Below are the code and all the weights of a small trained network. Each question names an input and a class and asks about switching units off, where a switched-off unit gives its printed mean instead of its output.

import numpy as np


def w(rows, s, z=0):
    codes = np.array(rows[::2]) - 128.0
    scale = np.full(codes.shape[1], s)
    scale[-1] = z or s
    return codes * scale


def f(y):
    return y / 2 * (1 + np.tanh(0.7978845608 * (y + 0.044715 * y**3)))


def log_softmax(a):
    a = a - a.max(-1, keepdims=True)
    return a - np.log(np.exp(a).sum(-1, keepdims=True))


def net(x, mask):
    res = np.array(x, float).reshape(1, 3) / 4 @ E
    y = f(res @ A[0][:, :-1].T + A[0][:, -1])
    res = res + np.where(mask, y, B[0][:, -1]) @ B[0][:, :-1]
    return log_softmax(res[-1] @ U[:, :-1].T + U[:, -1])


A, B = {}, {}
E = w([
[32,172,143,164,197,177,150,133,114,114],'x0',
[111,84,93,174,139,179,125,185,164,135],'x1',
[152,168,167,122,120,106,174,65,176,7],'x2',
],0.019)
A[0] = w([
[94,196,157,132,160,160,246,42,195,22,196],'N1',
[76,150,114,195,205,166,185,121,153,75,164],'N2',
[66,119,118,87,191,135,106,146,101,228,194],'N3',
[116,90,77,176,128,194,75,196,80,219,141],'N4',
[62,175,162,154,146,163,140,87,96,56,142],'N5',
[108,134,161,142,121,122,114,127,126,103,3],'N6',
[220,185,148,76,107,34,125,56,122,91,110],'N7',
],0.011,0.0041)
B[0] = w([
[140,222,116,132,158,247,144,133,146,81,252],'N1',
[109,144,56,226,105,90,103,181,108,164,205],'N2',
[82,169,198,142,147,98,152,80,113,179,208],'N3',
[94,78,144,145,193,132,106,94,207,200,228],'N4',
[144,217,119,149,138,131,103,109,91,146,197],'N5',
[149,144,125,127,174,166,194,129,129,116,133],'N6',
[121,79,195,45,88,112,174,94,95,95,209],'N7',
],0.012,0.03)
U = w([
[29,85,149,144,215,140,120,110,151,181,5],'0',
[160,144,182,63,115,182,181,84,116,49,107],'1',
[116,231,115,162,158,188,137,151,92,106,79],'2',
[121,127,70,185,124,189,136,226,210,89,121],'3',
[215,3,51,148,112,133,71,207,207,137,246],'4',
[150,57,162,78,40,40,152,110,45,129,200],'5',
],0.011,0.0028)

Each question gives the input, the list of numbers given to net, and the class t.
The units are the neurons (one row each of A and B). Each row of codes is followed by its name. A weight is (code - 128) times the scale printed after its matrix; where a second scale follows, it is the last column's (A, B and U).
mask holds one flag per neuron, in row order. A switched-off neuron (its flag False) gives its mean, the last column of its row in B, instead of its output. The means were averaged over made-up inputs and are rounded, as every weight is.
A unit's drop is (log p(t) with every unit on - log p(t) with that unit switched off) / (log p(t) with every unit on - log p(t) with every unit switched off).
The circuit of an input: a set's keep is (log p(t) with only the set's units on - log p(t) with every unit switched off) / (log p(t) with every unit on - log p(t) with every unit switched off). Starting from all 7 units, units are removed one at a time, each time the one whose removal leaves the highest keep (on an exact tie, the one counted first), for as long as the keep stays at least 0.8.
circuit, biggest first: the units of the circuit, biggest drop first
unit that matters most: the unit with the biggest drop
k most important neurons: the k neurons with the biggest drops, biggest first
drop of u: that unit's drop, to one decimal
input [-1,6,4], class 3: unit that matters most : N3
input [0,5,1], class 4: circuit, biggest first : (N1, N3)
input [-4,2,-2], class 4: circuit, biggest first : (N3, N1)
input [-1,-1,1], class 1: 2 most important neurons : (N2, N4)
input [-2,2,0], class 4: circuit, biggest first : (N1, N3)
input [-1,6,2], class 3: 2 most important neurons : (N4, N7)
input [-6,2,-1], class 4: 2 most important neurons : (N3, N1)
input [-1,8,5], class 3: 2 most important neurons : (N3, N5)
input [-7,5,3], class 5: 2 most important neurons : (N1, N4)
input [-6,-6,3], class 5: 2 most important neurons : (N1, N7)
input [-3,3,5], class 1: drop of N2 : 0.0
input [2,-8,2], class 1: drop of N7 : 0.5
input [-8,-3,1], class 5: drop of N1 : 0.7
input [0,-1,6], class 1: circuit, biggest first : (N7)
